165 62 49 124
166 42 191 141
198 70 200 189
46 226 153 136
->
124 191 70 46

214 100 229
165 49 179
->
229 49

42 66 187
128 143 114
85 105 150
->
187 143 85

72 204 60
141 159 73
157 146 102
->
60 159 157

134 139 171
150 136 64
175 118 226
->
171 136 175

66 65 87
201 189 209
181 180 187
->
87 189 181

144 80
71 194
187 144
154 158
60 47
->
80 71

182 157 101
55 85 164
52 90 157
62 92 161
61 94 153
->
101 85 52
---
68 159 167
55 185 126
196 86 110
66 111 154
74 148 142
->
159 167
185 126

190 64 194
49 207 54
88 170 90
->
64 194
207 54

189 131 132 126 131
207 125 127 136 126
203 128 129 132 131
38 132 130 124 129
->
131 132
125 127

144 120 123 128 121
53 123 123 128 122
90 139 130 134 140
207 126 127 132 128
200 136 133 130 136
->
120 123
123 123

179 85 93 158
146 112 116 135
195 57 94 151
88 178 149 106
105 154 147 113
->
85 93
112 116

180 65 136 67
171 63 129 60
77 209 119 207
128 103 141 112
->
65 136
63 129

118 124 158 149 157
116 55 54 97 183
132 120 210 179 138
108 103 95 109 178
->
124 158
55 54

79 206 109
69 70 138
123 51 131
206 164 97
139 224 102
->
206 109
70 138
---
101 61 203 160 50 224 127 213 49
95 119 63 159 100 107 212 95 211
46 210 140 191 175 138 196 185 213
146 45 154 162 125 223 52 134 116
51 95 107 214 43 129 140 32 182
196 141 139 143 202 86 191 117 68
74 72 214 51 135 131 201 215 170
->
49 213 127 224 50 160 203 61 101
211 95 212 107 100 159 63 119 95
213 185 196 138 175 191 140 210 46
116 134 52 223 125 162 154 45 146
182 32 140 129 43 214 107 95 51
68 117 191 86 202 143 139 141 196
170 215 201 131 135 51 214 72 74

193 110 50 186 173
180 50 49 206 218
->
173 186 50 110 193
218 206 49 50 180

150 128 183 203
137 176 35 124
84 70 56 128
171 169 175 200
129 84 171 43
128 111 141 159
123 218 87 128
->
203 183 128 150
124 35 176 137
128 56 70 84
200 175 169 171
43 171 84 129
159 141 111 128
128 87 218 123

55 65 56 57 181 56 57
192 196 194 195 103 191 193
->
57 56 181 57 56 65 55
193 191 103 195 194 196 192

179 165 138 166 134 102 129 115 131
148 119 138 111 131 125 116 114 123
148 130 138 119 131 151 113 123 125
141 120 138 165 34 185 130 176 73
->
131 115 129 102 134 166 138 165 179
123 114 116 125 131 111 138 119 148
125 123 113 151 131 119 138 130 148
73 176 130 185 34 165 138 120 141

125 205 125 133 157 141 139 95 145 97
148 185 157 145 185 160 161 108 181 102
139 103 150 137 117 130 136 144 137 147
->
97 145 95 139 141 157 133 125 205 125
102 181 108 161 160 185 145 157 185 148
147 137 144 136 130 117 137 150 103 139

71 52 150 81
64 128 150 128
85 93 153 91
105 136 159 72
77 70 157 84
77 65 162 100
105 143 128 71
66 53 150 90
67 47 128 79
->
81 150 52 71
128 150 128 64
91 153 93 85
72 159 136 105
84 157 70 77
100 162 65 77
71 128 143 105
90 150 53 66
79 128 47 67

139 109 125 95 123 125 84 113 99 119 171
130 101 135 98 125 157 103 131 108 100 198
137 112 127 89 121 124 85 118 103 120 176
130 101 135 96 127 158 104 136 111 102 201
131 102 135 97 125 157 102 132 109 99 199
->
171 119 99 113 84 125 123 95 125 109 139
198 100 108 131 103 157 125 98 135 101 130
176 120 103 118 85 124 121 89 127 112 137
201 102 111 136 104 158 127 96 135 101 130
199 99 109 132 102 157 125 97 135 102 131
